In the rows, zero is written as 128.
Here are made-up nodes, facts about them, and rows of numbers that follow some of those facts. Name the node behind each unnamed row.

Facts:
k_686 λ b; k_677 λ b; k_343 λ a; k_214 λ b; k_983 λ c; k_14 λ b
k_152 λ a; k_682 λ a; k_811 λ a; k_406 λ a; k_441 λ a; k_347 λ b
k_536 λ a; k_264 λ b; k_724 λ c; k_922 λ c; k_717 λ a; k_5 λ c
k_345 λ b; k_427 λ a; k_853 λ c; k_546 λ b; k_310 λ a; k_36 λ a
k_658 λ a; k_905 λ b; k_914 λ c; k_48 λ a; k_662 λ b; k_891 λ a
k_614 λ b; k_588 λ a; k_648 λ b; k_158 λ c; k_64 λ a; k_615 λ b
k_337 λ a; k_860 λ a; k_783 λ a; k_913 λ c; k_890 λ b; k_671 λ a
k_171 λ a; k_818 λ a; k_359 λ a; k_554 λ b; k_241 λ c; k_751 λ a
k_134 λ b; k_246 λ b; k_993 λ c; k_316 λ c; k_639 λ b; k_683 λ b
k_457 λ a; k_468 λ b; k_787 λ b; k_689 λ a; k_841 λ a; k_185 λ b
k_842 λ b; k_670 λ c; k_748 λ b; k_40 λ a; k_609 λ b; k_138 λ a
k_232 λ b; k_845 λ b; k_733 λ a; k_225 λ a; k_481 λ a; k_712 λ a
k_653 λ b; k_107 λ a; k_126 λ a; k_35 λ b; k_660 λ a; k_432 λ b
k_275 λ a; k_420 λ a; k_89 λ b; k_542 λ c; k_782 λ b; k_394 λ a
k_463 λ b; k_67 λ a; k_604 λ a; k_961 λ c; k_449 λ b; k_771 λ b
k_973 λ c; k_299 λ c; k_418 λ c; k_981 λ a; k_738 λ b; k_173 λ b
k_51 λ a; k_583 λ a; k_655 λ a; k_62 λ c; k_19 λ a; k_414 λ a
k_360 λ b; k_813 λ c; k_78 λ a; k_186 λ a; k_547 λ a; k_677 ω k_973
k_677 ω k_14; k_677 ω k_441; k_677 ω k_860; k_677 ω k_922; k_983 ω k_738; k_536 ω k_344
k_536 ω k_614; k_536 ω k_571; k_717 ω k_683; k_345 ω k_682; k_345 ω k_275; k_345 ω k_406
k_345 ω k_655; k_345 ω k_811; k_345 ω k_82; k_427 ω k_811; k_853 ω k_214; k_853 ω k_359
k_310 ω k_571; k_310 ω k_316; k_905 ω k_347; k_905 ω k_343; k_905 ω k_670; k_905 ω k_658
k_588 ω k_748; k_588 ω k_134; k_588 ω k_670; k_648 ω k_683; k_648 ω k_659; k_648 ω k_185
k_158 ω k_246; k_158 ω k_126; k_337 ω k_20; k_913 ω k_360; k_913 ω k_818; k_890 ω k_299
k_890 ω k_738; k_890 ω k_571; k_890 ω k_441; k_890 ω k_783; k_671 ω k_670; k_671 ω k_783
k_671 ω k_186; k_587 ω k_138; k_587 ω k_406; k_259 ω k_457; k_259 ω k_653; k_259 ω k_406
k_243 ω k_20; k_243 ω k_670; k_243 ω k_771; k_243 ω k_891; k_639 ω k_571; k_639 ω k_48
k_639 ω k_724; k_689 ω k_14; k_689 ω k_347; k_689 ω k_787; k_689 ω k_185; k_841 ω k_748
k_841 ω k_818; k_841 ω k_36; k_841 ω k_961; k_842 ω k_30; k_842 ω k_658; k_842 ω k_609
k_233 ω k_733; k_233 ω k_406; k_233 ω k_468; k_233 ω k_687; k_696 ω k_554; k_696 ω k_241
k_696 ω k_143; k_260 ω k_347; k_260 ω k_275; k_260 ω k_51; k_232 ω k_20; k_232 ω k_186
k_232 ω k_5; k_232 ω k_811; k_845 ω k_751; k_845 ω k_441; k_845 ω k_171; k_845 ω k_811
k_481 ω k_914; k_481 ω k_712; k_107 ω k_35; k_107 ω k_241; k_420 ω k_662; k_420 ω k_432
k_89 ω k_360; k_89 ω k_827; k_89 ω k_687; k_542 ω k_659; k_542 ω k_546; k_542 ω k_468
k_782 ω k_35; k_782 ω k_414; k_782 ω k_237; k_782 ω k_275; k_782 ω k_860; k_782 ω k_827
k_394 ω k_152; k_394 ω k_659; k_394 ω k_771; k_463 ω k_214; k_463 ω k_973; k_463 ω k_414
k_463 ω k_783; k_463 ω k_615; k_463 ω k_186; k_678 ω k_662; k_678 ω k_546; k_678 ω k_48
k_678 ω k_658; k_678 ω k_811; k_678 ω k_514; k_604 ω k_64; k_604 ω k_614; k_604 ω k_787
k_449 ω k_35; k_449 ω k_751; k_449 ω k_241; k_449 ω k_67; k_449 ω k_225; k_449 ω k_468
k_418 ω k_78; k_418 ω k_712; k_173 ω k_686; k_173 ω k_62; k_834 ω k_771; k_834 ω k_5
k_583 ω k_237; k_583 ω k_138; k_583 ω k_686; k_19 ω k_360; k_19 ω k_40; k_19 ω k_437
k_19 ω k_62; k_19 ω k_468; k_813 ω k_660; k_813 ω k_299; k_547 ω k_437

Known rows:
k_922: [144 122  98 180 124 149  70 182 109 136 104 160 159 119 137 158  88 149
 133 110 145 121  96  97 136 151 128 120 120 156 101 131  97 108 135]
k_36: [151 143 132 166 138 184 190 139 150 140 142 138 149  98 126 115 135 132
 126 118 124  96 184 173 146  86 116 129 176 161  80 152  67 124 146]
k_30: [127 132 119 134 128 170 175  65 164 174 114 117 172 125 141 145  87 158
 119 134 133  91 104 127 124 168 132 120 167 170 106 149 135 117 139]
k_275: [117 129 114 159 133 186 189 166 123  95  83 124 147 115 104  68 147 165
 151 120 139 129 150 136 132 132 116 123 161 157  89 149 149 129 139]
k_310: [148 175 121 167 166 163 143 140 113 160 130 163 123 117 142 117  39 133
 116 110  91 141 179 162 100 107 113 113 113 123 104 132 157 130 113]
k_748: [121 104 142 140 147 132 140 101 109 175 194 119 205 110 123 135 113 134
 121 135 143 109 126 143 164 127 132 130 190 162  91 148  78 137 153]
k_648: [ 97  61 142 139 152  91 109 140  82 154 173 107 141 129 107 181 127 125
 109 118 112  90 117 148 118 174 157 110  94 133 107 150 115 142 127]
k_78: [139 114 136 106 130 168 132 168  82 161  90  89 144 107 191 112 111 178
 131 149  88 219 196 170 127  78  94 127 120 188  74 170 129 119 132]
k_173: [140  79 139 133 139  87 131 161 102 150 228 137 144 130  93 118 157 148
 111 109 128 188 146 154 137 190 140 102 114 130  87 146 146 146 144]
k_542: [150 123 121 140 115 128  87 191 147 148 123 167 146 125  81 197 135 137
 101 111 107 137 165 135 105 209 155  83 102 147 106 153  70 116 130]
k_547: [157 125 132 163 145 132 175 195 119 118 143 162 110 106 108 109 156 140
 118 112  95 169 211 175 124 130 126 104 132 134  77 150 113 128 145]
k_345: [111 103 123  93 133  89 111 135 108 139 214 140 158 150  77 137 118 167
 117 100 134 166 132 145 105 180 148 110 117 112 105 155 179 142 123]
k_14: [ 95  81 132 165 155 115 100 113  82 123 155 102 170 124 141 113 105 131
 134 126 139  87  76 110 146 147 137 130 124 138 103 132 128 148 135]
k_143: [150 104 133 143 153 134 132 142 160 171 128 130 126 108 179 126 172 169
 124 138 138 151  86 118 128 202 116 108 128 147  69 134 139 111 147]
k_359: [140 137 127 147 152 163 142 183 100 113 113 142 152 103 146 113  93 161
 142 122 124 117 163 137 125  68 117 134 168 131  77 137 142 110 129]
k_615: [124 109 137 134 156 108  81 142  83 130 178 131 189 118 116 120  84 159
 130 123 148 112  97 106 142 116 128 134 151 127  89 137 148 134 140]
k_243: [142 119 137 103 136 100 124 129 129 161 142 137 154 110 105 232  82 163
 106 107 108  82 151 148 107 132 147 114 170 122  93 163 126 102 125]
k_587: [165 113 120 132 117 115 169 165 120 125 165 150 130 136  82 145 117 178
 121  98 117 191 118 148 124 179 147 102 123 139  99 160 172 118 141]

Which node is each row?
No name comes twice in this set of rows, the named rows included.
[164 140 114 130 110 146  87 186 115 159 123 147 172 124 150 156  90 140
 110 131 129 156 116 132 127 158 128 109 118 184  90 148  81  96 138]  k_993
[127 140 132 137 169 114  87  60  96 185 203 137 151 134 106 152  57 120
 106 126 126 139 149 144 110 171 132 112 102 122 115 137 161 146 116]  k_639
[127 181 123 127 148 176 159 121 162 163 108 155 130 125 102 126  95 151
 114 123 100 146 212 169  92 141 121 103 139 138  94 150 124 118 118]  k_420
[118 120 146 156 148 177 185 181  92  96  69 123 140 101  97 142 130 139
 123 141 100  90 181 143 125 126 133 115 152 129  91 158 101 108 121]  k_152
[145 144 128 147 132 164 170 180 114 121 122 131 133 113 162 111 103 145
 123 134 108 145 167 170 118 113 117 125 126 151  77 144 133 106 129]  k_981
[109 119 149 147 146 124 161 194 112 111 111 142 116 103  88 178 116 143
 113 115  92  92 212 167  92 126 139 108 124 113  82 160 105 108 115]  k_394
[120 156 122 102 144 165 165 165 136 120 109 153 127 121  87 125 112 162
 124 118 109 124 205 151 101 135 124 115 157 126  95 154 153 120 118]  k_427
[130 183 128 155 160 201 183 111 131 124  83 138 139 116 123  94  86 138
 128 141 113 120 179 136 117 131 106 111 142 151 103 134 138 126 125]  k_48
[136 144 128 127 120 172  99 184 107 127  83 145 195 113  88 193  90 147
 116 141 137 128 112  91 140 150 141 108 167 153 102 154  78  99 131]  k_5
[169 134 107 131 110 112  56 197 123 152 141 176 176 120 129 180  64 152
 122  96 135 129 137 126 117 125 136 122 125 143  92 143 102  99 128]  k_853
[121 158 130 144 145 209 184 145 127 102  65 134 150 109  88  71 132 167
 141 144 122 126 157 120 127 119 113 118 183 142  93 144 146 119 124]  k_811
[133 145 124 117 141 114 149  85 175 204 139 146 140 134 100 194  92 158
 103 107 104 130 134 158  88 193 143 103 136 133 107 150 156 116 121]  k_678
[123  85 145 161 146 157 170 146  94 134  78 113 133 107 119 163 145 135
 114 140 104  92  92 109 140 177 142 103 140 155 101 149 109 109 141]  k_659
[125  87 149 153 161 131 156 142  88 121 151 116 156 119  96  84 191 137
 119 155 145 158 104 115 162 197 136  97 143 148  94 137 123 146 157]  k_468
[141 120 117 131 126 145 170 141 114 132 117 134 140 131 102 123 125 169
 125 118 134 161  91 115 130 186 134 105 163 151  92 147 170 115 139]  k_82

The same nodes again, as new rows of numbers:
Known rows:
k_394: [ 82 148  86 157 142  94  76 122 125 180  75 154  57 174  93  91 135 178
 141 148 232 219  79 109  98 162 148]
k_588: [ 60 144 111 112 100  90  93 109 168  96  92 151  72 177 135  96 145 131
 175  99 209 170 135 143 111 141 164]
k_724: [128 175 113 136 161 151 165 149 108 111 137 130 104  87 127 114 139  77
 103 163 113 146 151 144 135 147 119]
k_347: [155 124 154 169 167 135 144 144 117 147 126 144  93 114 149 177 127 109
 148 119 127 108 183 193  97 121 118]
k_299: [129 167 127 137 171 157 153 149 104  96 142 142 142  89 131 101 146  81
  87 174 121 123 146 126 136 151 124]
k_834: [100 170  97 122 148  84  59 140 149 133  92 188  89 149  75 110 160 147
  69 134 189 218 122 121  88 182 108]
k_432: [159 113 149 142 162 155 156 136  74 150 132 140 116  90 127 162 126 119
  88 131 127 144 167 168 100 116 133]
k_343: [132 136 125 141 104 125 148 113 104 143 158 125  76 135 131 138 148 131
 154 135 131 135 161 124 128 132 145]
k_264: [149 113 148 137 163 149 155 150  74 151 134 148 129  95 118 155 125 119
  79 140 129 143 156 159 107 114 134]
k_659: [171 161  99 189 191 120 105 140  97 188 117 181  88 121  74 150 139 152
 103 171 122 157 156  87  95 158  94]
k_536: [ 99 208 131 122 122  73  99 115 170 164  99 118  70  95 125  44 155 120
 128  75 176 191  94 137 156 160 212]
k_67: [138 137 113 121 107 138 163 139  76 159 160 120  97 138 128 128 141 145
 135 148 131 150 147 103 120 121 151]
k_841: [ 83 135 111 114  99 115 113 115 150  99  79 133  81 168 119  89 131 136
 180  96 187 174 136 114 119 128 198]
k_981: [137 134 128 132 109 132 149 116  82 151 150 128  96 132 126 126 139 141
 139 142 134 140 155 110 130 125 146]
k_414: [124 123 126 129 105 134 152 127  89 136 156 133 129 138 130 127 145 150
 143 152 134 128 161  97 122 126 150]
k_913: [110 137  89 109 148 168 133 150 154  30  44 147 117 138 103  70 103  72
 158 131 169 167 136 113 108 118 183]
k_686: [136 117 141 135 168 149 181 145  80 136 130 145 136  96 124 148 122 111
  93 155 109 150 132 181 115 108 122]
k_604: [111 181 114 148 126  93 101 116 164 155  87 118  73 145 134  84 140 139
 192  91 183 169 115 130 130 150 176]

Rows to name:
No name comes twice in this set of rows, the named rows included.
[166 108 136 203 221 152 122 142  79 192  91 167 126 100 116 161 111 148
 106 170 155 130 137 127  97 142 107]  k_683
[145 156 122 116 157 113 123 115 130 114  73  88 138 114 138 156 128 126
 143  94 148 193 108 205 105 121 117]  k_345
[111 164 125 126 110 118 184 103  88 164 171 116 100 131 131 115 154 141
 163 166  92 163 115 142 142 117 124]  k_138
[137 142 104 126 157 176 178 152  92  84 121 148 117 108 115 110 122  77
 111 179 107 146 153 132 131 119 128]  k_62
[116 157 104 169 162  95  82 117 154 170  63 144 101 166 122  86 138 182
 203 135 214 169 104  89 111 157 160]  k_717
[102 104 141 118  92 122 128 106  81 118 155 147 139 139 125 141 160 150
 109 153 165 146 176  96 117 136 137]  k_186
[112 108  87 101 110 148 137 128 129 106  54 137  94 164  91  70 102 144
 189 106 184 196 119  87 114 101 223]  k_19
[101 100 126 104 143 105  62 103 108  92  68 135 140 130 105 164 136 140
  43 102 224 210 140 159  83 146 128]  k_232
[106 139 131 144 147 101  92 131 176 102  72 152  85 140 147 147 124  98
 159  80 195 154 148 209  82 142 142]  k_905
[138 205  82 114 143 109 138 141 144 127  88 142 121 140  88  93 135 130
 154 122  95 212 100 141 116 129 126]  k_233
[124 132 101 104 153 151 135 188 142 122  84 146 168 141 144 126 113 137
 145 112 174 153 106 172  92 119 151]  k_782
[144 211 106 140 145  90  82 150 197 110  93 148  98 151 135 128 148 123
 187  87 128 145 158 149  97 157 128]  k_260
[114 157  57  83  69 145 139 224 137 172 114 117 111 177 148 102 118 172
 169 109 202 178  95 114 102 135 187]  k_107
[ 86 172 105 116 112 104 142 121 147 130 101 118 121 166 129  80 142 148
 198 135 155 193  84 151 128 132 156]  k_583
[162 176 137 135 158 111 135 144 106 150 153 152  99  83  99 135 161 110
  79 130  84 132 175 121 124 151 130]  k_344

The same nodes again, as new rows of numbers:
Some nodes and their rows:
k_983: [141 117 132 122 108 140 192 137 119 144 141  94 103 102 116 132 148  85
 139 159 145 127 102 136 103 148 114 168  92 130 123 166 108 133 122 154
 127 114 113 147 145]
k_738: [156 123 189  91 118 152 103 149 139 136 118 130 139  82 125 129  77 128
 118 141 103  79  98 100 145 125 117 136  99 120  93 155 112 136 115 130
 129 143 144 155 115]
k_59: [124 116 124 136 124 131 137 130 109 124 145 116 124 157 123 134 107 142
 152 134 136 132 136 121 115 139 126 135 140 138 109 127 124 113 129 144
 108 144 117 145 132]
k_546: [139 137 176 147 131 125 102 130 152 112 125 145 155 139 155  91 116 154
 131 143 101 124  99 122 178 122 126 114 102 139 114 132 129 128 114 105
 130 150 149 155  76]
k_536: [103 138 108  78 158 141 139 116 143 127 154  91  89 124 122 144 132 103
 139  90 161 149 114 111  83  88 115 100 147 128 152 162 133 138 124 153
 136 102 127 107 134]
k_64: [115 129 107 117 149 117 127 149 140 135 112 119 114 113  93 149 117 125
 147  95 156 137 112 114 126  86 109 105 155 149 179 136 137 134 119 138
 130 124 106 117 138]
k_639: [133 141 201  77 137 148 118 103 164 109 160 106 109 132 190 111 105 128
 126 133 120 142 102  97 126 127 119 103  96 114  87 162 113 135 115 140
 125 136 171 141  98]
k_670: [168 126 127 183 103 100 159 164  94 163 117 121 140  98  71 134 171 109
 122 172 122 119 103 119 164 151 114 157 113 175 128 144  99 135 123 111
 139 126 106 159 143]
k_771: [176 148 180 154 125  96  88 137 120 127 115 141 173 117 141 118 108 142
 113 137  98 120 128 119 190 125 109 119 118 142  89 118 115 131 125 100
 121 142 139 160 101]
k_712: [127 118  71 133 135  98  93 140 108 177 134 136 138 164  74 142  59 130
 112 113 152 106 182 142 120 100 117 126 142 118 140 141 158  90 147 123
 107 150  82 112 132]
k_481: [111 129  83 120 144 101 109 110 122 160 156 107 120 185 131 138  84 131
 109 104 168 150 192 139  87 112 117 116 141 107 134 143 148  97 150 132
 111 129 106  94 133]
k_264: [157 128 186 120 120 124  90 110 146 135 130 135 144 125 161 116  71 147
 113 129 118 123 137 121 149 128 127 124 103 109  89 139 119 124 122 132
 119 151 148 144 116]
k_653: [135 115 179 127 128 143  87 110 156 123 115 149 142 118 138 103  98 163
 119 145 108 125 139 115 153 150 144 147  93 111 121 114 121 101 127 117
 118 180 148 124 107]
k_360: [148 112 177 133  90 130  99 119 153 133 120 172 151 123 139 114  94 179
 114 146  99  97 126 113 164 142 170 138 135 115 110 110 118 127 106 121
 148 162 156 153 126]
k_152: [123 146  80 156 145  92 125 139 116 132 127 128 142 144 117 137 151 123
 134 104 134 133 137 138 140  91 114  87 156 151 150 120 155 138 133 109
 137  95 116 114 123]
k_827: [110 102 109 141 103 149 133 145 117 107 111 152 137 113 108 140 127 149
 156 138 119 100 125 129 129 156 149 163 141 128 134  97 125 126 125 131
 123 155 119 150 149]
k_449: [132 137 170 110 116 142 142  87 153  93 128 139 126 149 247  91 106 123
 137 121 118 134 133 152 120 139 143 141 107  84  91 124 141 133 113 160
 129 109 174 121 108]
k_427: [ 97 146  75 113 163 138 124 119 114 111 140 118 121 135 121 125 177 105
 110 120 132 151 130 133 107 123 135  92 130 131 150 131 147 122 149 118
 132  99 123  99 116]

Name these rows:
No name comes twice in this set of rows, the named rows included.
[132 107  92 170  87 122 198 163 123 145 100 136 136 127 137  98 146 103
 170 171 115  90 119 179 145 139 132 185 108 117 131 132 150 131 115 137
 138 129  99 150 125]  k_241
[147 136 115 163 135 113 121 159  80 120 129 132 163 138  92 148 155 130
 141 150 109 117 120 122 147 151 108 122 142 166  98 119 118 126 146 106
 110 129 110 157 117]  k_20
[121 117 106 148 112 141 153 151 115 124 114 142 149 171 151 125 106 135
 178 133 120 100 129 159 122 135 122 149 138 115 104 120 151 128 131 149
 115 127 111 161 120]  k_143
[107 128  93 134 159 130 115 141 130 125 108 137 127 112  88 144 145 124
 120  99 136 141 129 119 124 107 124 114 147 139 173 109 134 132 135 112
 127 130 117 100 138]  k_51
[158 128 207 128 132 128 107 149 148 115  84 134 144  74 139 129  82 127
 136 116 108 109 106 112 167 125 103 144 110 127 113 115 104 146 114 127
 113 142 142 144 123]  k_14
[ 97 126  78 118 117 121 126  99 143 131 157 141 113 162 141 129 137 144
 120 110 153 140 154 143  97 106 161 103 168 118 156 117 154 125 120 129
 152 108 135 103 143]  k_547
[141 149 201 117 141 122 106  82 153 110 157 113 125 153 178 101 127 140
 121 136 127 166 129 110 131 141 120 105  98 132  95 147 109 119 127 130
 125 139 168 134  96]  k_842
[161 105 113 170 100  94 162 139 108 183 127 114 133 149  95 121  88 122
 143 162 152 130 171 147 128 145 112 179  97 133 128 152 124  99 129 138
 103 170  80 140 139]  k_914
[140 119 169 130 110 147 113 141 145 117  85 166 153 110 168 105  81 139
 132 139  92  75 124 142 163 131 137 157 105  99  98 106 141 137 115 124
 128 143 139 146 108]  k_35
[151 142 205  65 135 160 121 100 151 105 142 107 111 104 183 127  99 109
 115 126 118 131 112 113 109 138 115 123  98 101  70 157 101 142 121 156
 126 113 165 137 124]  k_890
[103 144  82 135 158 118 113 145 121 138 132 123 139 130  74 135 171 130
 124 123 128 134 109 115 148  97 117  83 144 169 166 137 146 122 137 101
 136 133 115 123 105]  k_658

